Below is a small trained network, with its code and all its weights. Each question gives an input and a target symbol and asks what happens when units are switched off, that is, made to give their printed mean instead of their output.

import numpy as np


def w(rows, s, z=0):
    codes = np.array(rows[::2]) - 128.0
    scale = np.full(codes.shape[1], s)
    scale[-1] = z or s
    return codes * scale


def softmax(a):
    e = np.exp(a - a.max(-1, keepdims=True))
    return e / e.sum(-1, keepdims=True)


def log_softmax(a):
    a = a - a.max(-1, keepdims=True)
    return a - np.log(np.exp(a).sum(-1, keepdims=True))


def net(x, mask):
    ids = ['ΘΣΦΨΩαεηλμπτ'.index(c) for c in x.split()]
    T = len(ids)
    res = E[ids] + P[:T]
    u = 0
    for l in range(2):
        r = res
        for j in range(3):
            rows = slice(2 * j, 2 * j + 2)
            q, k, v = (r @ M[l][rows].T for M in (Q, K, V))
            z = softmax(np.where(np.tri(T) > 0, q @ k.T / 2**0.5, -1e9)) @ v
            o = O[l][rows]
            res = res + np.where(mask[u + j], z, o[:, -1]) @ o[:, :-1]
        u += 3
    return log_softmax(res[-1] @ U[:, :-1].T + U[:, -1])


Q, K, V, O = {}, {}, {}, {}
E = w([
[146,57,101,77,155],'Θ',
[33,31,254,47,89],'Σ',
[228,18,207,186,6],'Φ',
[168,212,224,240,232],'Ψ',
[141,144,116,222,173],'Ω',
[45,192,79,17,209],'α',
[178,44,89,90,149],'ε',
[165,130,135,112,49],'η',
[61,217,202,186,41],'λ',
[240,65,31,83,133],'μ',
[180,41,104,88,157],'π',
[223,184,38,72,63],'τ',
],0.0062)
P = w([
[89,118,147,135,91],'0',
[139,150,117,239,5],'1',
[9,107,144,203,162],'2',
[189,190,146,129,81],'3',
[121,59,244,117,228],'4',
[247,204,232,18,123],'5',
[240,33,254,12,240],'6',
],0.0057)
Q[0] = w([
[80,193,12,111,150],'L0H0',
[59,226,3,211,117],'L0H0',
[52,203,224,205,135],'L0H1',
[33,151,69,218,155],'L0H1',
[6,208,6,203,162],'L0H2',
[167,228,150,130,15],'L0H2',
],0.006)
K[0] = w([
[36,7,105,196,16],'L0H0',
[18,12,51,133,6],'L0H0',
[188,162,228,193,143],'L0H1',
[177,184,127,255,61],'L0H1',
[53,43,35,232,25],'L0H2',
[22,47,121,76,237],'L0H2',
],0.0058)
V[0] = w([
[70,246,242,226,14],'L0H0',
[28,65,254,187,17],'L0H0',
[171,71,218,218,251],'L0H1',
[192,93,179,74,38],'L0H1',
[233,237,6,199,55],'L0H2',
[126,14,33,21,237],'L0H2',
],0.0061)
O[0] = w([
[201,102,102,15,216,227],'L0H0',
[165,118,20,88,243,254],'L0H0',
[132,212,191,254,242,147],'L0H1',
[71,89,26,58,177,192],'L0H1',
[86,202,232,22,14,32],'L0H2',
[55,138,50,242,49,55],'L0H2',
],0.0059,0.0043)
Q[1] = w([
[136,73,243,70,212],'L1H0',
[162,53,91,78,88],'L1H0',
[240,125,81,40,226],'L1H1',
[185,146,14,121,134],'L1H1',
[86,121,2,232,12],'L1H2',
[254,69,246,20,187],'L1H2',
],0.0061)
K[1] = w([
[217,160,134,76,137],'L1H0',
[87,249,163,146,192],'L1H0',
[150,79,248,174,193],'L1H1',
[36,96,180,174,233],'L1H1',
[3,21,41,48,145],'L1H2',
[210,254,222,197,193],'L1H2',
],0.0058)
V[1] = w([
[244,51,105,161,89],'L1H0',
[192,95,208,196,65],'L1H0',
[236,55,181,191,83],'L1H1',
[35,94,213,122,151],'L1H1',
[182,249,163,253,228],'L1H2',
[29,238,90,97,181],'L1H2',
],0.0059)
O[1] = w([
[8,252,58,50,148,189],'L1H0',
[126,228,121,74,203,3],'L1H0',
[38,253,37,46,253,116],'L1H1',
[233,19,30,245,219,124],'L1H1',
[224,246,225,137,114,218],'L1H2',
[249,42,244,220,45,98],'L1H2',
],0.006,0.004)
U = w([
[173,189,180,132,107,232],'Θ',
[238,44,191,14,123,9],'Σ',
[195,48,16,246,245,115],'Φ',
[134,47,186,255,16,252],'Ψ',
[72,159,117,186,125,157],'Ω',
[145,140,143,134,138,14],'α',
[66,128,185,40,36,132],'ε',
[120,115,131,62,112,62],'η',
[34,179,139,150,78,200],'λ',
[78,213,52,10,224,6],'μ',
[70,164,112,182,117,162],'π',
[86,142,121,189,117,162],'τ',
],0.0059,0.0045)

Each question gives the input, a string of symbols that net reads in full, and the target symbol t.
The units are the heads (2 rows each of Q, K, V and O). Each row of codes is followed by its name. A weight is (code - 128) times the scale printed after its matrix; where a second scale follows, it is the last column's (O and U).
mask holds one flag per head, layer by layer. A switched-off head (its flag False) gives its mean, the last column of its rows in O, instead of its output. The means were averaged over made-up inputs and are rounded, as every weight is.
A unit's drop is (log p(t) with every unit on - log p(t) with that unit switched off) / (log p(t) with every unit on - log p(t) with every unit switched off).
The circuit of an input: a set's keep is (log p(t) with only the set's units on - log p(t) with every unit switched off) / (log p(t) with every unit on - log p(t) with every unit switched off). Starting from all 6 units, units are removed one at a time, each time the one whose removal leaves the highest keep (on an exact tie, the one counted first), for as long as the keep stays at least 0.8.
circuit, biggest first: the units of the circuit, biggest drop first
most important unit: the unit with the biggest drop
heads that matter: for each layer, one digit per head in row order, 1 if its drop is at least 0.15 and else 0, layers parted by /
input μ η Σ μ Ψ, target Θ: circuit, biggest first : L1H2; L0H1
input τ Σ Σ Φ λ, target μ: heads that matter : 100 / 101
input λ α λ τ, target Σ: most important unit : L0H2
input Ψ Σ λ Φ Σ ε Ω, target Θ: heads that matter : 010 / 001
input λ π Σ Φ Φ, target μ: heads that matter : 010 / 011
input Σ η Σ Φ, target Φ: heads that matter : 001 / 000
input μ λ Σ τ Σ, target ε: circuit, biggest first : L0H0; L0H2; L1H1
input Φ Σ Σ Θ, target Φ: heads that matter : 001 / 011
input Φ Ψ Σ Φ Φ τ μ, target Θ: circuit, biggest first : L1H2; L0H1; L0H0
input τ Φ η Σ Σ τ, target Φ: heads that matter : 001 / 010
input α Φ Φ Σ Θ, target μ: heads that matter : 000 / 111
input Σ α Σ μ α μ, target Ψ: circuit, biggest first : L0H0; L0H2; L1H1
input η λ Φ Σ Σ π, target Φ: circuit, biggest first : L0H2; L1H1
input Φ Φ η, target μ: most important unit : L1H2
input Φ λ Σ, target Σ: circuit, biggest first : L0H2; L0H0; L1H1
input η α Σ, target Ψ: circuit, biggest first : L1H1; L1H0; L1H2
input η Ψ τ, target Θ: circuit, biggest first : L1H2; L0H2; L0H1
input Φ Σ Φ ε, target μ: circuit, biggest first : L1H1; L1H0
input α λ μ Ω α Φ, target Ψ: circuit, biggest first : L0H2; L0H0
input Σ η Ω Σ μ α Φ, target Ψ: circuit, biggest first : L0H0
input Ψ τ α Σ, target Θ: circuit, biggest first : L0H1; L1H2
input α Ω Φ Φ μ, target μ: circuit, biggest first : L1H1; L1H2
input Φ λ Θ, target Σ: heads that matter : 101 / 000
input Φ Ω λ Φ α τ Σ, target ε: circuit, biggest first : L0H0; L1H1
input Σ Σ λ, target Φ: heads that matter : 100 / 000
input Σ Σ μ Σ Σ, target Φ: heads that matter : 001 / 000
input η Ψ Σ Ω τ, target Θ: most important unit : L1H2
